Table B holds the same points as the rows below and some others, measured another way and shuffled. Each row below is followed by which row of B it is.
B:
1: [100 111 -48 -5 21 195 -17 -150 -67 217 105 -70 -107 -91 236 -189 -169 82 -99 -34 47 -152 33 -79 82 -15 -76 138]
2: [226 276 -22 205 212 141 -27 -214 -126 147 -216 -195 -75 -255 50 34 140 87 -125 -239 3 -582 -165 -123 140 -20 -180 171]
3: [-64 -120 124 241 456 -25 179 -121 -191 -13 -286 -61 -1 216 106 -334 64 -328 -22 91 394 -179 -169 -286 268 -65 94 -381]
4: [-75 -32 183 135 -22 -296 46 190 101 -253 -54 -32 -34 -59 -182 143 97 -318 0 213 -61 150 83 13 136 -4 -5 -309]
5: [204 147 -141 -40 22 259 -194 -202 -40 -16 426 120 -118 -68 -440 22 9 5 -138 -141 -52 -271 85 1 202 -50 -62 255]
6: [-29 228 155 42 -168 -73 166 -113 58 329 -422 -504 -19 -433 623 -131 -78 296 38 -40 -228 -406 -124 -3 -53 17 1 188]
7: [417 359 -12 580 242 -47 -24 192 -35 -24 -291 -279 27 -742 146 164 406 90 -483 -633 -119 -565 162 49 -141 200 -237 713]
8: [518 423 -233 94 -150 260 -138 -42 -87 271 35 -52 -192 -291 241 282 4 349 -215 -304 -150 -347 67 -8 -92 138 -395 433]
9: [-16 -120 128 289 50 -260 157 292 2 -68 -174 -95 -23 -49 341 -134 28 -224 -116 80 168 251 179 -66 -36 103 65 -179]
10: [-201 -282 138 -219 -225 -125 105 159 -113 -227 268 66 -118 665 -62 -277 -128 -295 49 396 380 463 -57 -141 69 -50 417 -419]
11: [266 261 -76 73 -290 73 7 -129 -126 220 -148 -400 -72 -198 171 2 211 460 -78 -403 -27 -639 -165 -37 -142 97 201 508]
12: [553 490 -263 21 -264 322 -180 -70 -63 331 97 -97 -219 -360 272 310 -23 476 -231 -362 -236 -402 68 33 -141 151 -412 588]
13: [-259 -109 329 172 81 -395 125 228 144 -353 -132 -120 55 -138 -196 -5 119 -452 -21 244 -67 155 71 39 174 -46 106 -306]
14: [-70 7 109 -149 -42 -12 -64 -42 -45 -198 191 34 -131 250 -329 37 -28 -254 8 243 74 43 -124 -73 222 -125 27 -283]
15: [400 378 -166 52 -15 289 -106 -144 -84 263 25 -75 -160 -269 209 145 -40 265 -198 -230 -126 -403 4 -33 16 75 -364 368]
16: [128 167 9 -6 -381 -43 -3 157 76 86 107 -212 -87 -268 264 20 -48 226 -138 -110 -179 -22 156 101 -177 109 40 378]
17: [173 228 9 78 -201 4 82 -19 -38 256 -245 -330 -88 -235 470 -8 11 292 -56 -150 -81 -316 -66 -36 -116 98 -25 240]
18: [139 35 62 199 -149 -176 116 355 98 -175 95 -78 36 -280 117 -41 109 -24 -300 -149 -118 114 335 136 -176 195 108 424]
19: [382 231 -111 78 -339 11 19 179 -143 186 -142 -167 -207 47 474 195 58 278 -124 -139 80 -73 -27 -81 -233 193 -102 150]
20: [256 227 -46 186 -282 -29 -42 184 58 91 63 -252 -64 -495 225 66 98 281 -265 -356 -203 -199 246 133 -224 167 2 630]
21: [311 303 -128 -66 -176 219 -103 -26 -26 195 166 17 -194 -123 220 161 -162 180 -151 -32 -145 -80 83 -1 -13 63 -344 218]
22: [175 -74 -44 -16 -212 -104 479 -135 0 91 -301 -21 102 274 145 -103 122 238 236 98 -90 -286 -39 -91 58 213 353 -85]
23: [-8 -116 -5 22 57 -4 -51 -81 -36 -231 321 157 -46 210 -589 -60 113 -247 2 66 131 -49 57 -60 265 -61 222 -144]
24: [734 -25 -494 621 182 166 207 -48 -112 254 -57 274 88 -119 46 -53 361 313 -170 -596 159 -430 468 -122 -48 428 106 467]
25: [387 412 -119 153 -105 182 -63 -90 -77 317 -175 -290 -132 -421 388 143 65 385 -198 -364 -149 -523 -29 -25 -108 121 -265 492]
26: [-45 -95 -30 20 235 154 -51 -223 -7 -72 375 174 -21 27 -425 -265 -60 -240 -50 49 85 -98 132 -62 338 -114 101 -24]
27: [34 -30 -22 11 -20 48 71 -183 -21 -17 135 -33 -2 44 -262 -157 78 23 44 -52 21 -287 7 -50 175 -8 257 78]
28: [70 253 27 -182 -256 103 -70 -137 84 102 150 -132 -119 -236 -7 105 -139 163 -7 55 -314 -212 -5 85 86 -40 -139 190]
29: [-122 -114 86 -190 14 92 73 -56 -83 -38 229 82 -113 358 48 -294 -243 -227 -10 319 215 214 -28 -126 181 -100 102 -271]
30: [-69 -6 354 99 906 5 277 143 11 -610 -44 359 136 23 -250 -176 -49 -892 -432 384 -39 145 81 -45 457 -78 -451 -238]
31: [235 -68 -107 129 -263 -103 121 105 -119 -42 9 -44 -54 261 -55 -10 244 136 -9 -152 212 -102 29 -101 -94 180 370 81]
32: [378 347 -174 -65 -404 206 -126 -121 -107 204 130 -267 -151 -192 27 123 133 516 -143 -417 -122 -549 -84 32 -165 104 87 660]
33: [-203 -284 247 277 184 -401 97 411 104 -467 91 141 26 62 -250 -68 90 -663 -119 296 159 536 290 7 164 1 103 -450]
34: [210 -242 -149 85 347 29 489 -251 151 -65 -36 654 168 364 -320 -19 -59 -285 300 475 -187 60 325 -103 528 161 -104 -618]
35: [-8 -187 56 -207 -608 -253 256 143 -48 -196 84 -101 -22 557 -135 -61 156 130 179 147 109 88 -84 -25 -112 138 682 -82]
36: [-94 117 92 -341 -93 168 -70 -238 12 -60 329 5 -114 91 -276 -81 -200 -83 12 235 -129 -123 -123 2 270 -173 -20 -28]
37: [63 -75 -4 0 23 70 121 3 -161 38 47 13 -97 297 215 -259 -92 -85 -74 99 288 72 -18 -171 48 27 128 -109]
38: [-33 61 306 -318 43 -33 333 241 8 -474 101 61 66 220 19 -173 -93 -298 -333 294 -156 150 -33 81 49 53 16 210]
39: [180 100 243 -356 -98 -74 381 380 -97 -624 56 187 15 552 -75 98 56 -287 -342 318 -82 226 -126 35 -53 168 -2 102]
40: [-312 46 332 -63 443 22 243 -465 -67 55 -446 -281 67 1 26 -353 -53 -234 170 278 21 -570 -464 -205 478 -253 45 -395]
41: [88 247 -40 -246 -217 276 -91 -263 -4 179 286 -145 -118 -168 3 -100 -174 265 -68 -72 -197 -343 -45 47 76 -65 -14 399]
42: [33 -88 56 18 -435 -272 76 359 20 -129 68 -70 -116 196 155 84 21 -42 -2 154 81 387 142 13 -161 135 209 -144]
43: [179 253 155 96 600 133 59 67 97 -475 171 281 91 -363 -469 96 59 -499 -491 18 -345 -176 205 126 329 -11 -507 322]
44: [463 361 -239 12 -384 259 -175 -35 -135 257 201 -223 -184 -237 179 111 76 527 -249 -478 -46 -425 29 19 -239 144 -11 741]
45: [168 223 -64 -29 325 331 -176 -242 -59 40 256 199 -153 -78 -224 44 -163 -201 -166 70 -26 -184 5 -80 340 -125 -444 -27]
46: [169 138 116 359 -57 -236 200 255 19 -28 -340 -364 81 -451 364 -36 272 121 -258 -323 -107 -286 124 63 -209 212 127 466]
47: [205 106 200 16 138 -94 275 424 -52 -464 -47 106 25 116 118 38 82 -328 -446 106 -48 195 84 30 -58 184 -167 194]
48: [78 89 80 -28 -182 -90 91 168 -74 37 -140 -117 -148 158 376 47 -71 -26 -44 179 90 136 -87 -95 -56 61 -76 -184]
49: [-50 -177 17 2 281 64 48 -49 -66 -125 239 296 -85 364 -197 -189 -153 -443 -7 330 259 268 90 -164 337 -84 -30 -462]
50: [-77 -78 184 213 275 -187 -1 249 151 -456 239 163 52 -232 -440 -4 77 -545 -265 118 -101 225 335 104 219 -23 -80 -30]
51: [-59 -145 90 -48 -8 -57 73 50 -149 -171 102 15 -93 419 -116 -179 13 -241 -22 181 325 118 -106 -160 129 -37 247 -282]
52: [-27 -89 29 -99 -258 -10 189 -32 -100 114 13 -188 -45 257 286 -341 -74 144 33 40 191 -55 -68 -109 -57 56 415 58]
53: [508 84 -391 323 54 314 -244 34 -158 126 495 216 -147 -118 -141 -57 104 135 -364 -506 257 -120 392 -66 -60 171 -27 552]
54: [-373 -176 344 -222 20 -200 286 -105 -77 -163 -229 -172 -8 487 18 -295 -76 -322 224 500 187 21 -368 -180 270 -164 334 -628]
55: [-211 105 212 -200 33 23 1 -211 112 -29 62 -96 -51 -127 -131 -60 -197 -174 81 315 -237 -128 -98 17 324 -188 -119 -202]
56: [349 246 -55 8 -275 32 -8 149 -187 80 -137 -156 -209 157 330 223 85 183 -139 -93 109 -108 -154 -110 -171 139 -117 88]
57: [-179 -290 180 394 417 -290 80 267 101 -341 88 178 68 -92 -238 -205 56 -649 -145 191 176 386 374 -26 251 -22 50 -353]
58: [19 -224 36 99 -160 -204 389 -49 -104 -43 -239 -155 102 370 1 -277 258 100 162 -23 217 -256 -97 -146 17 150 665 -75]
59: [8 254 92 -149 38 164 -51 -324 -23 57 19 -183 -74 -161 -174 -10 -26 53 -3 5 -174 -506 -239 -22 253 -150 -90 117]
60: [-474 -177 414 -280 -17 -265 179 48 88 -270 -26 -40 -48 339 -42 -157 -248 -523 187 725 8 408 -161 -60 321 -216 76 -759]
61: [516 -28 -281 52 -243 -41 535 -125 101 95 -214 366 130 279 -44 246 160 306 295 126 -343 -206 252 -16 112 401 75 -126]
62: [-108 62 105 -79 -190 -42 -12 -4 194 4 245 -80 -32 -314 -35 -79 -185 -14 -30 124 -291 38 217 137 97 -48 8 145]
63: [311 209 -147 125 -18 184 -145 -5 -104 112 169 4 -166 -133 36 77 19 90 -214 -212 55 -180 98 -47 -4 65 -177 265]
64: [-310 -245 238 -180 86 -152 55 58 -45 -351 189 176 -102 549 -325 -132 -135 -599 103 585 259 437 -106 -143 342 -183 109 -745]
65: [523 39 -399 -89 -556 144 344 -180 116 250 180 222 69 91 -16 83 41 624 187 -131 -391 -279 361 100 -70 387 275 434]
66: [50 85 118 25 168 65 110 140 133 -226 287 87 80 -354 -54 -197 -106 -201 -384 -23 -261 29 345 167 72 60 -115 480]
67: [-3 219 28 -273 -79 284 21 -347 -4 268 98 -170 -93 -123 198 -216 -286 196 16 84 -181 -345 -130 -27 172 -110 -81 184]
68: [110 -11 -167 -190 -219 258 -37 -161 28 97 553 150 -74 51 -171 -220 -199 145 -49 -10 -71 -19 238 44 87 16 170 303]
69: [302 53 -56 207 -43 -49 79 182 -262 18 -213 -99 -140 286 282 40 197 16 -150 -134 376 -73 -123 -209 -120 156 62 -51]
70: [130 182 -23 -7 -35 146 -16 -72 -56 208 5 -110 -143 -109 323 -69 -156 97 -96 6 7 -124 -11 -71 35 8 -175 94]
71: [-184 8 155 -228 21 33 -15 -113 65 -107 223 82 -95 112 -188 -70 -246 -300 56 407 -86 145 -22 -18 316 -175 -102 -347]
72: [-167 -74 342 322 186 -385 320 243 41 -174 -473 -325 119 -214 318 -211 167 -277 -113 50 53 -53 12 -41 7 63 177 -94]

[8 -151 33 136 -17 -3 157 7 -8 56 -53 307 -14 208 124 147 -21 -28 -93 42 134 71 -5 214 61 -8 -70 95 -117 -176 89] : 33
[-50 -77 124 -26 -1 -67 45 18 -82 229 1 -35 102 -52 9 86 24 10 40 -24 53 -207 -10 94 52 -160 17 179 2 -21 100] : 55
[-50 -76 80 249 -123 3 227 -25 29 68 -175 267 148 172 0 277 57 -20 188 -31 -12 13 230 282 -75 75 -11 122 -198 -231 4] : 57
[-69 46 -171 306 59 -208 -10 -114 224 76 201 -54 -83 209 -5 201 -55 -93 193 -132 40 -33 104 -329 33 60 9 243 -267 93 -177] : 24
[-65 46 147 26 61 -56 -49 2 -63 101 173 -38 73 104 -132 95 -87 -197 276 -188 -25 -268 112 -13 -25 -62 78 224 -151 109 -137] : 2
[-34 -4 -81 284 -141 -311 123 -218 507 396 62 -385 -68 -211 118 367 234 368 96 116 112 -189 187 -374 71 -151 11 252 56 -141 173] : 61
[-12 -224 -21 52 145 -153 -193 20 65 -256 240 39 -162 71 -29 -3 -39 -27 -80 -66 106 -50 -45 -89 33 -13 -111 -85 -89 108 21] : 49
[-67 -28 87 172 -86 179 173 -47 -7 11 -119 262 138 110 30 189 44 53 158 50 -7 103 195 330 -54 92 -55 78 -27 -232 4] : 50
[-134 -76 -244 295 -113 -217 37 -173 254 261 -98 -298 52 -294 102 247 318 409 94 111 -29 79 116 -225 93 1 -63 136 43 -74 161] : 65
[-107 -149 -68 57 130 -22 -172 47 -94 -217 104 24 15 46 -101 -39 -21 -4 95 -126 -48 52 -18 -11 15 45 -40 -20 -112 167 -41] : 5
[-81 -113 -196 104 143 -64 -114 27 -103 -11 80 -6 -40 97 -12 -25 -12 6 32 -128 -12 119 -138 -109 165 10 14 149 -152 204 -3] : 31
[-13 -238 156 -78 119 -108 -123 61 63 -208 214 19 -98 29 -43 -12 -67 2 -84 -42 134 -196 -37 0 -19 -141 -75 -97 1 50 81] : 56
[-122 -251 -120 70 228 -98 -193 76 -34 -450 203 190 -80 228 -39 -116 -172 -142 -66 -140 58 111 -92 -102 -44 83 -156 -172 -218 183 -136] : 53
[-64 95 249 -95 83 506 49 -62 157 -212 218 103 18 83 30 -20 -140 206 91 139 85 33 134 191 -75 -32 -72 -17 356 -130 -35] : 47
[-142 4 -37 35 35 36 -114 -9 -203 116 -10 -140 172 -152 -114 26 109 71 258 -97 -148 -28 50 67 59 7 44 174 -2 140 -4] : 54
[-102 172 40 69 5 153 140 -78 -190 389 0 176 167 105 141 110 -83 -167 88 64 54 7 39 161 56 30 -71 334 14 -108 -110] : 46
[-114 19 65 13 43 32 -100 4 -172 97 59 -102 144 -66 -135 46 40 -30 273 -126 -112 -135 85 64 8 -19 51 178 -34 129 -56] : 59
[-135 -77 -145 125 109 -22 -159 -3 -160 -118 59 34 62 32 -76 -4 14 -45 155 -122 -98 116 12 -12 26 128 -60 52 -142 158 -104] : 26
[-33 204 222 70 1 207 197 -35 -64 244 87 233 130 312 -3 175 -198 -265 271 -76 44 -162 165 201 -47 -6 70 355 -97 -100 -193] : 7
[22 -185 255 -52 98 -76 -53 77 166 -229 244 -10 -100 146 -149 51 -117 -19 88 -155 100 -313 55 -11 -59 -191 74 -15 -77 67 35] : 45
[-112 -162 215 -53 -61 -47 200 82 36 165 -155 -43 218 -50 -31 109 37 153 115 -47 19 -252 52 132 -45 -267 107 109 -18 -92 185] : 28
[-48 -208 106 -30 132 -106 -65 77 21 -184 169 95 -45 141 -30 -13 -129 -88 -49 -96 117 -145 -51 -23 -26 -114 -52 -38 -109 72 3] : 63
[81 -136 -60 -256 376 -8 -198 143 -169 77 397 -4 -316 254 107 -273 -288 -119 -379 -97 287 -74 -565 -239 398 -321 77 248 26 365 127] : 36
[-51 46 -16 94 136 -66 -213 -35 -132 -11 275 -7 -29 113 -126 40 -73 -250 229 -179 -38 -108 65 -68 30 88 -16 181 -161 209 -209] : 3
[-117 -59 270 -28 -78 -38 261 78 28 252 -154 -47 279 26 -75 161 -23 49 241 -118 -7 -339 119 120 -80 -273 178 220 -96 -83 87] : 17
[-47 -263 48 -9 88 -40 -49 105 -3 -190 30 23 -11 48 -85 -16 10 116 10 -105 19 -44 -64 64 39 -122 35 -39 -78 88 130] : 64
[-106 85 -100 210 -86 -86 65 -127 113 382 -52 -301 126 -165 -23 238 201 241 314 -36 -106 -76 142 -142 99 -57 119 352 -11 23 52] : 22
[-191 244 128 77 -63 67 -31 -71 -202 336 -15 -244 377 -165 -245 171 88 -85 655 -208 -291 -278 315 88 -86 27 157 369 -65 116 -205] : 40
[-79 -169 89 -141 192 -174 -142 43 -66 -21 281 49 -55 25 105 -104 -180 -185 -264 27 239 -219 -176 -128 2 -155 -207 -42 23 84 -9] : 70
[1 -69 209 -16 37 -121 17 8 19 125 152 21 -6 78 -24 116 -67 -128 54 -64 114 -307 49 40 -5 -150 11 151 -67 -21 11] : 25
[-117 -155 109 95 22 -45 -91 23 44 -290 53 9 99 3 -199 83 33 33 267 -142 -93 -110 210 91 -157 35 -18 -90 -123 35 -56] : 69
[-101 270 394 -69 43 562 103 -99 222 -170 281 58 116 136 -84 70 -206 99 366 60 22 -138 340 181 -219 -10 8 72 319 -144 -205] : 30
[12 -240 187 -53 46 -134 -8 40 86 -44 118 51 -60 5 23 63 -24 35 -125 16 173 -224 -22 61 0 -182 -68 -41 15 -68 161] : 48
